Each row has a name. Each piece below is followed by the name of the row it came from, unless a question asks for something else. Each question is about the rows just above it. Places in a row count from 0.

Columns, left to right: L P V M S Y A F D
[125 142 141 157  58 179 128 154 131]  J775
[157 141 125  58 142  86  88 119 150]  J681
[146 142 141 157  58 179 128 154 131]  J409
[141 142 146 157 128 179  58 154 131]  J130
The next entry after [146 142 141 157  58 179 128]: : [154]
[125 157 146] is in which column, read top down? : L
The next entry after [125 142 141 157  58]: : [179]
What is the next entry after [ 58 142  86]? : [88]
[179  86 179] is in which column, read top down? : Y
find: [146 142 141 157  58 179 128 154 131] : J409
Give the next entry after [125  58]. : [142]

Columns, left to right: W Z J T R B X C U
[146  98 119 119 141 116 146 159 148] = J469
[114 128 111 161 167 157 127 132 113] = J630
[111  98 119 119 141 116 146 159 148] = J185
[111  98 119 119 141 117 138 114 135] = J293
Give the next entry after [146  98]. : [119]
find: [114 135] : J293

Columns, left to right: Tevis Ral pemi Kuz nof Sedo fufu
[ 75 146  84 174  78 156  62]  J565
[180 102 110 108 127 146  82]  J366
[ 86 174 127 118 140 134  90]  J578
[118 139  99 121 115 138  78]  J623
find: [134  90] : J578
Give the next entry after [118 140]. : [134]
Changed J623: [118 139  99 121 115 137  78]. Place and old value: : 5, [138]
Which column holds [82 90 78] top down? : fufu
Which column holds [ 78 127 140] top down? : nof
find: [ 84 174] : J565
Where does [180 102 109 108 127 146  82] differ from J366, and what was there? : 2, [110]

Columns, left to right: N E K G Q
[101 138  68 155 193]  J314
[143 143 110 130 122]  J99
[145 135  88 109 170]  J685
[ 90 117 151 127 161]  J973
[208  90 116 167 115]  J761
[121 174 177 119  88]  J595
The next entry after [ 90 116]: : [167]
Changed J761: [208  90 117 167 115]. Place and old value: : 2, [116]

Columns, left to right: belit Banul pef Kuv las fise
[126  64 129 144 144 131]  J18
[129 126  64 144 144 122]  J187
[128 126  64 144 144 122]  J857
Which column holds [122 122] top down? : fise
Which row holds [129 126  64 144 144]? : J187

Columns, left to right: nos Linu rodi memog vinu guro Fiz sofo
[166 179 116  82  73 150  85  89]  J993
[145 113 115 188 140 107 110 108]  J4
[152  81 111 133  89  78 145  76]  J892
[116 115] is in which column, read top down? : rodi
Changed J993: [166 179 116  82  74 150  85  89]. Place and old value: : 4, [73]
The next entry after [ 82  73 150]: : [85]
[152  81] with -1 step of 1 on every entry: : [151  80]
Where does [145 113 114 188 140 107 110 108] differ from J4, and what was there? : 2, [115]
find: [188 140 107] : J4

Columns, left to right: Nupi pez pabi Mogi pazut
[ 60  95 119 185 147] : J765
[ 66  56 117 102 123] : J853
[136  82 139  88 196] : J87
[ 99 176 147 134 120] : J517
[105 170 129 112  71] : J990
[170 105 129 117 157] : J483
find: [170 105] : J483
One entry of J517 was changed: [ 99 176 148 134 120]. Where, and from what? : 2, [147]
find: [139  88] : J87
What is the next entry after [105 170 129]? : [112]
Move every entry of [ 99 176 147] by +1 step of 1. : [100 177 148]

Columns, left to right: kon tese Sipep fadoz kug Kovu saleb Tez telap
[141 103 147 120 107 133 128 149 134] -> J710
[169 149  94 128 157 143 139 153 140] -> J976
[127 138 153  95 103  99 106 127 103] -> J501
[ 67 156 140 189 155 177 160  95  84] -> J325
[168 139 103 118 142 133 135 160 130] -> J243
[174 152  89 127 163 139 138 155 133] -> J640
[ 95 102 147 110 110  91 102 128 104] -> J940
[174 152  89 127 163 139 138 155 145] -> J291
[147 110 111  91 102 128 104 133 151] -> J334
[132 125  91 120 147 115 151 120 147] -> J831
[159 111 119 155 103 110 111 148 137] -> J632
find: [ 95 103] : J501
Where does [169 149  95 128 157 143 139 153 140] differ from J976, and what was there? : 2, [94]
[168 139 103] is in which row? : J243
Move every entry of [139] by +1 step of 1. : [140]
The row with [147 110 110  91 102 128 104] is : J940

Columns, left to right: vukar daves vome riki Zasaz ruzon
[151 125 127 176 139 145] -> J393
[164 124 125 142 123 154] -> J923
[151 125 127 137 122 143] -> J708
Which column holds this, read top down? [151 164] : vukar
[125 127 137 122 143] is in which row? : J708
[154 143] is in which column, read top down? : ruzon
One entry of J923 was changed: [165 124 125 142 123 154]. Where, and from what? : 0, [164]
One entry of J393 was changed: [151 125 127 176 139 144]. Where, and from what? : 5, [145]

Columns, left to right: fusak tefi fosud Fason malu bapa
[139 172 173 127 178 109]  J411
[166 165 108  95 120 110]  J235
[115 170 137  98 156 171]  J377
[139 172 173 127 127 109]  J248
[102 165 108  95 120 110]  J854
One entry of J377 was changed: [116 170 137  98 156 171]. Where, and from what? : 0, [115]
The next entry after [102 165 108]: : [95]
Shift each entry of [139 172 173 127] by -1 times 1: : [138 171 172 126]

Columns, left to right: gunif vipu suf dipa nit
[136 177 116 178 113] : J326
[139 111 136 109 138] : J752
[128 129 128 129 128] : J660
[138 109 136 108 140] : J585
[179  82 155  80 136] : J237
[149  99 143  98 147] : J879
[171  85 151  83 161] : J562
[136 177 150 178 113] : J624
[138 109 136 108 176] : J344
[155 203 113 203 111] : J141
[179  82 155  80 165] : J767
Which column holds this, read top down? [109  82  99  85 177 109 203  82] : vipu
Which row holds [179  82 155  80 165]? : J767
Shift each entry of [109 136] by -1 times 1: : [108 135]

Columns, left to right: tepar kan bunu toti vanof
[ 59 191 172 158 118] = J555
[ 80 123 116  46 158] = J507
[ 59 191 172 155  51] = J336
[ 64 122 206 196 131] = J49
[171 179  50  79  75] = J546
[172 116 177 112 140] = J427
[108 136  69 143 138] = J545
[109 160 196 132 185] = J340
[101 165  79 142 157] = J260
[144 164 127  60 202] = J114
[ 51  78 122 132 153] = J313
[ 59 191 158 172  59] = J787
Shift each entry of [ 64 122] by -1 times 1: : [ 63 121]
What is the next entry after [172 158]? : [118]

Columns, left to right: Dom Pomim fope Modu damal rop sof Pup
[104 136 108 147 135  95 101 112] : J792
[138  91 136 104 138 108 148 112] : J35
[138  91 136 104 138 108 147 116] : J518
[136 141 111 114  51 131  93 103] : J379
[133 143 116 121  74 133 101 112] : J447
Changed J35: [138  91 136 105 138 108 148 112]. Place and old value: : 3, [104]
Where does [132 143 116 121  74 133 101 112] differ from J447, and what was there? : 0, [133]
Give the next entry after [104 138 108 147]. : [116]
Changed J447: [133 143 116 122  74 133 101 112]. Place and old value: : 3, [121]
find: [133 143 116 121  74 133 101 112] : J447
[147 135  95 101 112] is in which row? : J792
Where does [133 143 116 121  75 133 101 112] differ from J447, and what was there? : 4, [74]

Columns, left to right: Namep nimi piza zud Nabis nim vis
[170 190 159 164 124 175  75] = J56
[152 100 121  88 140  87 185] = J601
[190 170 159 111 179  95  79] = J613
[169 175 104 123  93 192  77] = J357
find: [170 190 159] : J56
Where does [169 175 104 124  93 192  77] differ from J357, and what was there? : 3, [123]

Columns, left to right: vede radi rapuf turaz
[ 94 128 116 118] : J110
[111  97 128 102] : J536
[133  78 103  88] : J804
[ 67 142 156 109] : J943
[128 128 128 106] : J79
Which row holds [128 128 128 106]? : J79
find: [103  88] : J804
Move every entry of [128] by +1 step of 1. : [129]
One entry of J110 was changed: [ 94 129 116 118]. Where, and from what? : 1, [128]

Columns, left to right: Kuno gelu lomip tepud
[ 68  82 112  78] : J450
[ 78 112 156  53] : J434
[78 69 82 97] : J941
[156  53] is in which row? : J434
Where does [ 68  82 111  78] differ from J450, and what was there? : 2, [112]
Give the next entry after [ 82 112]. : [78]
find: [69 82] : J941
[112 156] is in which column, read top down? : lomip
Give the next entry after [ 78 112]. : [156]
Where do [ 82 112  78] appear? : J450

Columns, left to right: lami mak sogo nilup raz boror lomu tedi
[ 97 145 141 102 129 162 147  92] = J256
[ 94 101 158 121 126 131 111 136] = J770
[175  96 103 132 138 127 169 143] = J642
[112 142 144 119 162 147 129 120] = J148
The next entry after [142 144 119 162]: : [147]
The next entry after [145 141]: : [102]
find: [162 147 129] : J148

Columns, left to right: Zup nup gode puvob Suk tife Nimu rav pegip
[120  82 110  56 127 131 156 105 120] = J961
[131 137 130 176 124  92 113 162 109] = J960
[131 137 130 176 124  92 113 112  87] = J459
[109 202 110  72 102 121  86 100 147] = J707
[140 130 119 103 160 156 129 107 192] = J265
[131 137 130 176 124  92 113 142  87] = J132
[119 103] with -1 step of 1 on every entry: : [118 102]
Where do [131 137 130 176 124  92 113 162 109] appear? : J960
Which column holds [110 130 130 110] top down? : gode
Which column holds this, read top down? [ 92  92 121 156  92] : tife
One entry of J265 was changed: [140 130 119 103 160 156 129 108 192]. Where, and from what? : 7, [107]

Columns, left to right: Sesu dutup zete Ketut nuru
[107 135 166 131 135] -> J705
[ 93 142  75  97  98] -> J430
[131 165 186 123 156] -> J661
[135 107  98  95 103] -> J328
[ 93 142 127 122 140] -> J188
[208 138  75 122 140] -> J70
[107 135 166 135 135] -> J817
Move every entry of [107 135 166 131] by +1 step of 1. : [108 136 167 132]
The next entry after [75 97]: : [98]
Which column holds this, read top down? [135  98 156] : nuru
[107 135 166 131 135] is in which row? : J705
One entry of J188 was changed: [ 93 142 127 121 140]. Where, and from what? : 3, [122]
[165] with +1 step of 1 on every entry: : [166]
[165 107 142 138] is in which column, read top down? : dutup

Columns, left to right: zumi Bovud das Ribe Buk Kide mizo
[113  87 153  88 101 161 197] -> J360
[ 96 157  99  60 152  80 132] -> J793
[116 126 114 166 115 190  53] -> J881
Which column holds this, read top down? [152 115] : Buk
Which column holds [ 96 116] top down? : zumi

Columns, left to right: pigok sos Venub Sepag Tefur nesu lemo
[144 115 128 133 134 126 117] -> J970
[162 169  64  83 143 185  90] -> J590
[144 115 128 133 134 134 115] -> J78
[ 75 114 105 155 117  87 146] -> J779
[128 131 127 128 127 125 129] -> J862
Shift each entry of [115] by +1 times 1: : [116]
Move every entry of [162] by +1 step of 1. : [163]
Which column holds this, read top down? [133  83 133] : Sepag
Move every entry of [128 131] by -1 step of 1. : [127 130]
Shift each entry of [ 83 143] by -1 times 1: : [ 82 142]
One entry of J970 was changed: [144 115 128 133 133 126 117]. Where, and from what? : 4, [134]

Columns, left to right: tulut Nebo zusuz mabir Furit zaze lis ripu vogo
[112 104 105 147 138 135 115 160 101] = J149
[109 156 204  82  73  69 126 144  68] = J987
[ 93 123  95 130 165 139 125 160  98] = J119
[125 102 124 155 115 162 170 149 149] = J806
What is the next entry after [105 147 138]? : [135]
Move every entry of [ 95 130 165] by +1 step of 1. : [ 96 131 166]
One entry of J806 was changed: [124 102 124 155 115 162 170 149 149]. Where, and from what? : 0, [125]

Columns, left to right: fadi kiv pim fidi
[139 186 115 138] = J490
[139 184 116 144] = J482
[130 175 135 114] = J702
[140 189 114 135] = J227
[132 175 119 139] = J538
The row with [114 135] is : J227
Changed J490: [139 186 114 138]. Place and old value: : 2, [115]
[139 139 130 140] is in which column, read top down? : fadi
find: [132 175] : J538
Which column holds this, read top down? [138 144 114] : fidi
[135 114 119] is in which column, read top down? : pim
Where does [139 184 116 145] differ from J482, and what was there? : 3, [144]

Columns, left to right: Bukud nirop sose nul noz lem sefib
[139 121 149 171 141 123 166]  J542
[135 127 126 122 135 133 120]  J321
[ 95 149 146 186 127 107 169]  J757
[ 95 149 146 186 127 125 130]  J820
[ 85 114 125 117  74 139  91]  J869
[114  85 123 151  97 109 153]  J730
[ 85 114 140 117  74 139  91]  J982
[ 88 153 124 151  97 109 153]  J407
[134 131 152 170  90 114 131]  J895
[ 88 153 124 155  94 111 155]  J848
[140 138 121 119 141 117  92]  J457
[ 95 150 153 187  82 106 169]  J295
One entry of J757 was changed: [ 95 150 146 186 127 107 169]. Where, and from what? : 1, [149]
find: [ 85 114 125 117  74 139  91] : J869
One entry of J757 was changed: [ 95 149 146 186 128 107 169]. Where, and from what? : 4, [127]

Columns, left to right: nofa lusob remo lekiz kivo Basa nen
[ 94 108 124 125 135 120 147] : J81
[174 176 140 180 175 108  98] : J704
[133 102 112 163 108 165 146] : J169
[134 118  93 143 169 137 136] : J359
[141 137 169 136 164 158 157] : J353
[172 170 169 122 131 118 168] : J41
[106 162 207 124  83 109 111] : J846
[ 73  62  85 157 150 166  88] : J105
[167  87  98  64  94  93 135] : J591
Shift each entry of [169] by -1 times 1: : [168]
Which row holds [108 124]? : J81
Changed J41: [172 170 169 122 130 118 168]. Place and old value: : 4, [131]
What is the next entry after [102 112]? : [163]

Columns, left to right: nudir peb pegal Fomul Boz
[117 147 128 129 131] -> J470
[145 100 106  83 113] -> J722
[165 159 153 160 122] -> J29
[201  92 112 116 137] -> J361
[139  83  61  75 133] -> J554
Where does [165 159 152 160 122] differ from J29, and what was there? : 2, [153]
Shift each entry of [139  83  61  75] by -1 times 1: : [138  82  60  74]

